Where the symbols take the units:
from | ! § ~ & ^
tuvu | liro diri tabi letu sogi
gofi | vigi lomu loke kele vimu
kele | mami nufi gofi gare zuda
poge | gogu nevi gulu diri pomu
ruga | doso letu digo riku vulu
gare | loke sopu kele nugu laro
letu | pomu fuvi tuvu fupo digo
gulu | rono venu lizo poge liro
zuda | nugu gofi vimu laro nofo
gogu | nevi mobu rono lizo fuvi
lizo | vama zini gogu gulu fizo
ledo | vali balu nubu lanu sopu
tabi | fizo poge pomu tuvu doso
fuvi | gulu rono diri fizo tuvu
doso | letu pomu debi sogi sebe
lomu | ledo vali vapo nufi loke
liro | diri lizo fizo pomu fupo
nevi | mobu dure venu vama gulu
voti | zabu rifa piti mubo mobu
vapo | nubu baso lanu lomu mami
piti | nofo lesi tebu voti rute
fupo | tabi fizo letu debi ruga
faro | laro geza rifa nofo voti
diri | lizo vama poge fuvi tabi
nofo | lesi vimu faro zabu mubo
vama | zini temi nevi rono poge
fizo | poge gogu fuvi liro letu
baso | deka ruga vulu vali lanu
loke | sopu vapo mami gofi geza
rifa | zuda nugu lesi faro piti
nubu | baso deka dovo ledo nufi
dovo | vulu sebe vali nubu lomu
laro | geza kele zuda lesi zabu
sopu | vapo nubu nufi vigi kele
mami | nufi lanu vigi loke nugu
balu | riku sogi deka vulu nubu
mubo | tebu faro voti dure zini
tebu | faro laro zabu piti temi
lesi | vimu gare laro rifa tebu
rute | mubo tebu temi mobu vama
zabu | rifa zuda nofo tebu dure
riku | sogi fupo ruga sebe baso
vigi | lomu ledo sopu mami gare
sogi | fupo tabi doso digo deka
vulu | sebe digo balu baso ledo
temi | voti zabu dure rute nevi
geza | kele mami nugu vimu rifa
nufi | lanu dovo lomu sopu gofi
venu | rute mubo zini nevi lizo
deka | ruga doso sebe balu dovo
nugu | gofi vigi gare geza lesi
vali | balu riku baso dovo vapo
mobu | dure piti rute zini rono
zini | temi voti mobu venu gogu
sebe | digo debi riku deka vali
lanu | dovo vulu ledo vapo vigi
digo | debi tuvu sogi ruga balu
vimu | gare loke geza zuda faro
debi | tuvu liro fupo doso riku
pomu | fuvi gulu liro tabi debi
rono | venu rute vama gogu diri
dure | piti nofo mubo temi venu

The rows follow the links: the fewer symbols apart two units are, the more alike their rows tend to be.

Each row is also shifted at random along 4 hidden directions that mean nothing.

Some units, each with a row of numbers:
mobu: -11 18 -2 38 13 51 9 2 -39 -33 -64 -3 43 24 26 63 -14 -74 38 -62 30 -15 -14 12 -44 8
lesi: 8 -9 -24 19 -13 -28 -38 -23 -44 6 -40 -7 -34 50 -42 2 -13 -22 26 -44 -1 -39 14 82 27 5
baso: 54 -21 9 -8 9 24 -78 67 6 35 14 9 13 -4 34 47 37 50 22 80 13 32 -97 -54 92 -41
laro: -2 -1 -32 68 -43 -7 -99 -22 -53 -1 -1 82 -61 81 77 63 54 -8 19 -34 67 44 42 59 65 -11
debi: 29 17 14 -44 69 9 18 75 56 14 -29 -32 49 9 -62 -1 -10 28 -53 53 -91 -74 0 -12 -24 -17
tuvu: -23 -7 40 10 34 82 11 37 4 -17 -35 19 9 -33 74 12 47 34 -20 45 25 19 18 -55 -31 15
nugu: -16 -26 -59 -21 -51 -72 86 -46 -21 18 -81 -90 -8 27 -54 -38 -47 6 37 -18 -79 -63 38 45 -10 22
deka: 15 -2 9 -20 8 28 11 22 21 47 38 -9 -8 -43 11 -36 34 68 -18 47 3 35 -5 -74 40 -12
lanu: 14 -16 -35 2 -36 -46 24 -55 -10 -35 6 26 -7 -31 33 -25 1 53 -5 63 -19 42 -1 19 17 41
diri: 13 54 69 14 52 6 -15 10 44 -35 -92 2 32 13 -36 48 -23 -10 -47 -5 -46 -38 -11 15 -37 -27
fuvi: 12 50 69 13 35 16 -15 0 39 -40 -37 20 32 -22 -6 38 -17 -16 -35 -4 -4 6 -29 -11 -34 -26
loke: 36 -23 -90 1 -16 -20 4 -1 -48 11 5 -9 21 23 -19 4 -12 -7 36 17 -30 -13 -27 42 34 30
sebe: 15 19 -5 2 3 44 44 -17 5 5 6 11 7 -57 34 -25 40 69 -34 47 -17 51 22 -52 18 19
gofi: 28 9 -105 43 -38 -4 12 -54 -81 -29 -1 48 16 21 30 15 5 3 19 -2 -4 37 21 74 21 54
ruga: 30 42 -21 16 22 64 61 -43 -21 -17 45 27 38 -87 27 -37 27 41 -35 30 4 74 5 -39 -9 50
venu: -28 28 28 -17 11 22 58 -25 3 4 45 -45 33 -49 -47 -41 -48 -81 21 -86 32 3 -30 -34 -62 -1
rifa: 9 3 -17 7 -7 -28 -31 -49 -42 0 59 4 -39 0 -61 -45 -26 -46 19 -69 42 -3 -13 66 20 10
gogu: -35 15 73 6 20 36 -21 35 42 29 -10 -7 -23 15 16 24 17 -18 -17 -48 34 -3 23 -48 -15 -57
faro: -1 -13 -3 47 -44 -15 -57 -17 -53 -23 -22 18 -3 29 48 65 -19 -49 68 -30 62 30 -73 28 29 -15
rute: -19 10 -4 20 37 54 11 1 -53 -17 -26 -19 18 3 -34 2 -17 -73 30 -67 29 -41 7 35 -50 25
lomu: -9 -52 -43 5 -37 14 -3 -32 -53 -2 89 39 -46 -43 68 -58 48 47 19 49 59 66 17 -11 28 57
temi: -28 1 -15 8 37 15 21 8 -33 -14 -65 -22 -6 40 -55 -8 -17 -51 -3 -66 -17 -93 73 75 -62 31
rono: -49 0 76 -6 -13 12 -13 50 54 34 -36 -30 -3 30 50 63 1 -33 24 -42 26 -1 -16 -82 -9 -76
letu: -2 1 42 1 23 25 -64 86 66 -1 25 58 9 32 77 72 53 24 -48 60 6 24 13 -57 4 -44
voti: -58 -38 16 -24 -24 -19 14 -8 -6 13 20 -27 -54 12 -20 -52 -15 -45 18 -57 30 -39 44 14 -38 14
balu: 28 -24 21 -43 5 1 -29 73 47 60 13 -32 4 -4 9 11 27 64 3 72 -29 -2 -45 -73 65 -54

Complete each set of four: the symbols that take the first to the second take the third to the fourth, perhaps in another order.
Answers are names.
32 -43 -74 -7 -12 3 -25 30 -60 23 21 2 18 19 10 13 4 0 56 36 -3 -6 -45 22 51 24
to -1 -2 -91 55 -59 6 59 -94 -90 -35 -66 16 3 3 48 5 4 9 38 -20 1 39 51 63 6 69
as -38 34 27 26 -5 34 53 -33 -6 -15 -32 -11 14 -15 19 16 -12 -51 12 -72 34 17 20 -21 -49 5
to lizo

-8 -52 -21 9 -45 -16 -56 14 -38 45 -15 -20 -45 54 32 28 10 -10 66 -29 44 -4 -19 5 58 -33
to -39 -34 19 -8 -2 -11 -52 63 8 20 5 0 -20 70 24 46 3 -62 31 -42 35 -44 15 5 -21 -33
as -59 -40 27 -22 -48 -70 7 -6 28 5 0 -27 -39 30 -4 -10 -38 -46 24 -47 13 -35 14 6 -37 -13
to rono

-24 -24 -43 -31 -54 -69 -3 -35 3 54 118 -13 -65 8 -33 -72 -13 -14 16 -54 25 16 26 9 34 -3
to 3 -17 -28 39 -20 17 -55 -35 -83 14 11 21 -38 15 6 0 15 -30 45 -51 78 18 -11 54 38 10
as 38 37 2 -17 62 52 9 35 19 0 61 15 50 -48 -27 -19 13 12 -36 36 -9 10 -23 -37 -11 3
to riku

-33 31 24 16 8 72 55 -59 -29 -4 60 -10 -4 -78 -3 -59 -7 -62 6 -100 89 54 18 -36 -57 28
to -27 46 23 19 -7 -5 18 -25 26 -23 21 19 22 11 10 35 -27 -66 -9 -77 26 15 16 -5 -47 -15
as 12 45 67 32 49 52 -57 28 17 -18 -38 35 16 14 18 69 18 -14 -28 -16 30 13 -20 -12 -2 -41
to gulu

7 -54 -60 -15 -19 -27 -32 37 -24 22 34 14 -29 26 16 -8 32 38 14 56 -12 -6 13 21 46 14
to 65 2 -15 -18 18 10 -17 -26 -25 3 73 3 14 -78 -48 -57 -6 33 1 51 10 37 -85 -4 53 21
as 9 3 17 9 69 140 6 27 -55 -7 46 23 11 -82 32 -48 58 25 -12 28 63 41 3 -52 -14 47
to fuvi

33 32 -4 -27 32 30 35 15 27 4 59 -8 62 -68 -13 -17 -5 15 -17 35 -21 37 -60 -65 2 0
to 18 0 19 7 -33 8 -27 64 62 14 2 25 49 12 127 119 34 40 25 82 5 91 -84 -128 58 -72
as -53 -20 3 36 -22 10 -58 2 -20 -18 26 73 -59 63 80 36 37 -39 -6 -47 80 16 83 31 -22 1
to temi

18 23 5 -27 17 -9 23 -1 48 35 64 3 -28 -32 -32 -70 31 72 -66 38 -42 19 60 -31 25 1
to 45 57 -7 6 45 34 -18 8 35 -17 117 77 37 -39 6 5 19 10 -64 29 2 65 -8 -24 10 -2
as 62 4 -21 10 29 23 -21 0 -35 -2 -35 -4 20 -30 -23 -2 15 59 -6 71 -26 8 -45 19 53 19
to sebe

18 -57 -79 3 -1 31 -10 22 -82 9 -18 0 -4 14 21 -7 22 24 45 41 0 -16 -4 31 37 48
to 64 15 -11 -16 29 -17 -32 11 9 13 38 2 6 -31 -52 -32 7 46 -24 55 -32 6 -53 15 57 -12
as 33 -13 -24 -20 -25 -67 33 -32 12 -27 -19 -15 25 -21 -31 -19 -31 44 -1 73 -65 3 -46 18 23 20
to riku

-11 -4 -73 15 -58 -48 41 -77 -34 3 21 13 -39 19 2 -38 -2 5 7 -43 -5 22 64 55 12 33
to 0 -19 -38 42 -20 32 -29 -35 -96 1 -56 5 -42 33 16 -4 28 -2 38 -43 46 -5 37 66 32 23
as -18 14 69 -12 18 8 40 3 52 -38 -32 4 10 -38 13 -9 -3 19 -48 24 -23 -6 31 -31 -58 3
to fupo

26 22 21 -33 68 53 -32 57 40 27 141 29 22 -49 -27 -41 15 7 -48 29 27 21 -30 -56 2 -10
to -22 -23 66 -13 15 53 15 49 35 -6 -15 -15 16 -48 60 17 19 16 12 42 32 23 -38 -98 -32 -20
as -18 27 59 18 56 56 15 14 0 3 -110 -35 -10 17 -25 8 15 2 -34 -40 -15 -54 61 3 -36 -10
to nevi

1 29 67 7 38 47 51 -18 8 -52 -85 -30 47 -59 -14 5 -25 -9 -9 1 -5 -3 -36 -27 -57 14
to -41 40 45 5 -7 -3 46 -21 46 -2 -40 -14 -14 19 4 12 -15 -29 -32 -67 -6 -12 65 -15 -53 -19
as 48 2 -21 -22 4 -41 16 -32 1 -14 3 -16 20 -40 -61 -35 -31 45 -8 58 -60 1 -55 18 28 21
to riku

30 -1 -8 12 15 51 -13 16 -13 18 -33 21 -10 -12 52 8 60 84 -19 63 -9 37 19 -27 52 2
to 38 54 -11 14 36 40 1 22 21 -28 13 49 61 -14 29 43 18 22 -39 49 -25 36 -15 -23 -3 4
as -29 -6 4 2 -41 -56 29 -63 -16 -28 -12 -21 -24 3 -50 -41 -55 -50 14 -60 3 -30 14 55 -40 28
to zuda

14 78 66 4 51 -32 -35 4 82 -32 -5 40 10 32 -62 28 -24 -15 -92 -25 -47 -29 37 44 -34 -44
to 10 78 47 37 70 62 -13 -36 -4 -40 -8 51 -14 -20 -35 -24 25 0 -89 -48 23 7 76 53 -36 17
as 40 8 -13 6 34 42 -13 14 -17 18 -12 16 -11 -19 7 -25 53 81 -37 53 -14 17 21 0 50 10
to balu

